Here is a tiny trained network, its code and every weight. The questions are about switching its units off for an input and a class, where a switched-off unit gives its printed mean instead of its output.

import numpy as np


def w(rows, s, z=0):
    codes = np.array(rows[::2]) - 128.0
    scale = np.full(codes.shape[1], s)
    scale[-1] = z or s
    return codes * scale


def f(y):
    return y / 2 * (1 + np.tanh(0.7978845608 * (y + 0.044715 * y**3)))


def log_softmax(a):
    a = a - a.max(-1, keepdims=True)
    return a - np.log(np.exp(a).sum(-1, keepdims=True))


def net(x, mask):
    res = np.array(x, float).reshape(1, 5) / 4 @ E
    y = f(res @ A[0][:, :-1].T + A[0][:, -1])
    res = res + np.where(mask, y, B[0][:, -1]) @ B[0][:, :-1]
    return log_softmax(res[-1] @ U[:, :-1].T + U[:, -1])


A, B = {}, {}
E = w([
[89,142,115,178,168,237,60,186],'x0',
[29,142,2,48,220,98,211,112],'x1',
[163,22,126,91,67,47,162,112],'x2',
[106,144,36,18,98,158,88,103],'x3',
[20,192,135,163,108,83,123,106],'x4',
],0.0092)
A[0] = w([
[116,118,246,202,116,57,139,136,42],'n1',
[152,165,77,47,94,85,129,103,3],'n2',
[44,246,125,151,138,102,126,118,158],'n3',
[119,94,123,126,94,132,101,122,106],'n4',
[129,166,74,77,151,87,172,118,131],'n5',
[181,252,177,144,184,211,138,130,190],'n6',
[119,95,124,147,116,208,88,141,41],'n7',
],0.02,0.0043)
B[0] = w([
[180,22,193,101,65,116,104,102,254],'n1',
[139,36,216,187,112,109,142,141,213],'n2',
[85,249,17,115,196,160,145,158,247],'n3',
[142,131,145,117,161,180,111,128,148],'n4',
[129,42,73,119,137,68,155,105,236],'n5',
[138,208,194,130,76,178,66,139,238],'n6',
[82,233,104,137,141,105,142,125,185],'n7',
],0.011,0.02)
U = w([
[105,28,54,153,241,82,167,144,6],'0',
[179,49,253,176,34,116,22,119,178],'1',
[85,211,121,158,173,234,2,181,192],'2',
],0.006,0.0014)

Each question gives the input, the list of numbers given to net, and the class t.
The units are the neurons (one row each of A and B). Each row of codes is followed by its name. A weight is (code - 128) times the scale printed after its matrix; where a second scale follows, it is the last column's (A, B and U).
mask holds one flag per neuron, in row order. A switched-off neuron (its flag False) gives its mean, the last column of its row in B, instead of its output. The means were averaged over made-up inputs and are rounded, as every weight is.
A unit's drop is (log p(t) with every unit on - log p(t) with that unit switched off) / (log p(t) with every unit on - log p(t) with every unit switched off).
The circuit of an input: a set's keep is (log p(t) with only the set's units on - log p(t) with every unit switched off) / (log p(t) with every unit on - log p(t) with every unit switched off). Starting from all 7 units, units are removed one at a time, each time the one whose removal leaves the highest keep (on an exact tie, the one counted first), for as long as the keep stays at least 0.8.
units of the circuit, in order: the units of the circuit, biggest drop first
k most important neurons: the k neurons with the biggest drops, biggest first
drop when u is switched off: that unit's drop, to one decimal
input [-2,8,-8,6,7], class 0: units of the circuit, in order => (n5)
input [4,3,4,6,-2], class 0: 2 most important neurons => (n6; n1)
input [1,3,-3,-7,-7], class 2: 4 most important neurons => (n1; n2; n5; n6)
input [-8,2,-5,-2,-3], class 0: 2 most important neurons => (n1; n6)
input [1,-1,0,-1,6], class 2: 2 most important neurons => (n3; n5)
input [-8,3,-8,8,-7], class 1: 2 most important neurons => (n2; n3)
input [-6,-3,-7,2,-2], class 2: 3 most important neurons => (n1; n2; n5)
input [7,6,1,2,-6], class 0: 3 most important neurons => (n6; n3; n5)
input [-8,2,-2,0,-6], class 0: 3 most important neurons => (n6; n1; n5)
input [-1,-3,1,8,6], class 0: drop when n6 is switched off => 1.2
input [-2,8,-6,1,4], class 0: drop when n5 is switched off => 7.1
input [-4,6,-6,4,6], class 0: drop when n5 is switched off => 2.1
